[[-2.00 -4.60 -4.77 -1.47 -1.15  6.59  1.17 -3.17 -0.30 -0.67  2.95  5.19
  -2.22]
 [ 3.39 -1.59 -4.07  0.20 -1.12 -2.67  1.29 -4.73  6.72 -0.61 -3.60  1.60
   2.72]
 [ 0.08  2.74  2.43  0.52  0.88 -2.16 -0.59 -4.52 -5.52 -0.10  4.47  2.36
   0.43]]
->
[[-2.00 -4.77 -1.15  1.17 -0.30  2.95 -2.22]
 [ 3.39 -4.07 -1.12  1.29  6.72 -3.60  2.72]
 [ 0.08  2.43  0.88 -0.59 -5.52  4.47  0.43]]

[[ 0.10 -7.51 -7.97]
 [-2.00  5.11  6.15]
 [ 0.32 -6.28 -6.55]]
->
[[ 0.10 -7.97]
 [-2.00  6.15]
 [ 0.32 -6.55]]

[[ 6.99  5.00 -5.69]
 [-6.98 -4.89 -7.28]
 [-0.93 -7.70 -5.02]
 [-6.39  6.83  6.75]
 [-6.49 -6.59 -3.85]
 [ 3.63  5.32  6.88]
 [-7.24  5.35 -6.95]
 [ 6.60 -3.77  5.54]
 [-5.50 -3.13 -6.19]
 [ 6.97 -6.86 -4.72]]
->
[[ 6.99 -5.69]
 [-6.98 -7.28]
 [-0.93 -5.02]
 [-6.39  6.75]
 [-6.49 -3.85]
 [ 3.63  6.88]
 [-7.24 -6.95]
 [ 6.60  5.54]
 [-5.50 -6.19]
 [ 6.97 -4.72]]

[[-4.27 -6.23 -2.59  0.05 -0.41]
 [ 6.12 -0.63  3.94  1.17 -0.41]
 [ 3.58  2.84  1.74 -0.20 -0.41]
 [-4.27  2.17 -2.59 -0.50 -0.41]
 [-5.20 -4.49 -2.80 -0.14 -0.41]
 [ 5.66 -0.63  3.08 -0.20 -0.41]
 [-1.71 -5.43 -1.22 -0.17 -0.41]
 [-4.27  4.59 -3.13 -2.42 -0.41]
 [-4.60  0.98 -2.66 -0.20 -0.41]
 [-4.27 -5.84 -2.50  1.32 -0.41]
 [-4.27  1.03 -2.59 -0.70 -0.41]
 [-4.27 -4.73 -2.59 -0.39 -0.41]]
->
[[-4.27 -2.59 -0.41]
 [ 6.12  3.94 -0.41]
 [ 3.58  1.74 -0.41]
 [-4.27 -2.59 -0.41]
 [-5.20 -2.80 -0.41]
 [ 5.66  3.08 -0.41]
 [-1.71 -1.22 -0.41]
 [-4.27 -3.13 -0.41]
 [-4.60 -2.66 -0.41]
 [-4.27 -2.50 -0.41]
 [-4.27 -2.59 -0.41]
 [-4.27 -2.59 -0.41]]

[[-3.37 -3.07  0.30  3.87  2.10  1.58  3.15  0.13 -4.43 -0.63  4.15]
 [ 4.90  7.86 -3.61 -5.65  2.55 -4.91 -0.02 -2.45  3.68  2.38 -5.94]
 [-5.27 -3.20 -3.19 -3.23  2.94 -1.55 -0.10  2.97  0.53 -0.36  2.85]
 [ 2.32 -2.51  4.74 -2.42  1.63 -5.83 -3.25  5.24  3.66  6.17 -7.27]]
->
[[-3.37  0.30  2.10  3.15 -4.43  4.15]
 [ 4.90 -3.61  2.55 -0.02  3.68 -5.94]
 [-5.27 -3.19  2.94 -0.10  0.53  2.85]
 [ 2.32  4.74  1.63 -3.25  3.66 -7.27]]

[[ 0.94 -1.36  5.93  1.58 -2.24  3.09 -2.66  2.49 -5.15]
 [-2.52 -2.79 -2.05  2.59  5.40 -0.86  4.05 -1.52 -4.18]
 [ 0.45  2.32  2.09  3.30 -4.11  3.37  3.80 -4.23  3.56]
 [ 3.33  5.42 -0.18 -2.76  1.91 -1.88  1.05 -4.24  0.95]
 [-3.27  2.60 -4.49 -4.10 -1.70  1.67 -1.53  3.52  2.98]
 [ 4.32  2.29 -4.92  1.71 -0.37 -1.85 -2.99  3.44 -0.27]]
->
[[ 0.94  5.93 -2.24 -2.66 -5.15]
 [-2.52 -2.05  5.40  4.05 -4.18]
 [ 0.45  2.09 -4.11  3.80  3.56]
 [ 3.33 -0.18  1.91  1.05  0.95]
 [-3.27 -4.49 -1.70 -1.53  2.98]
 [ 4.32 -4.92 -0.37 -2.99 -0.27]]

[[ 6.68  0.34 -1.10  0.79  0.06  0.77  0.51  1.85 -1.10]
 [ 1.27  5.60 -2.32  2.72  2.18 -1.35 -1.64  0.32  0.40]
 [-1.20 -1.82  5.80 -4.40  1.76  0.22 -0.63  3.15 -0.50]
 [ 1.18  2.49 -3.22  4.43  0.40 -0.83 -1.57 -3.19  3.44]
 [-0.85  3.59  1.64  1.15  5.48 -3.78 -1.46  1.62  2.92]
 [ 0.58 -0.91 -0.62 -1.80 -4.06  6.44  0.32 -0.24 -3.27]]
->
[[ 6.68 -1.10  0.06  0.51 -1.10]
 [ 1.27 -2.32  2.18 -1.64  0.40]
 [-1.20  5.80  1.76 -0.63 -0.50]
 [ 1.18 -3.22  0.40 -1.57  3.44]
 [-0.85  1.64  5.48 -1.46  2.92]
 [ 0.58 -0.62 -4.06  0.32 -3.27]]
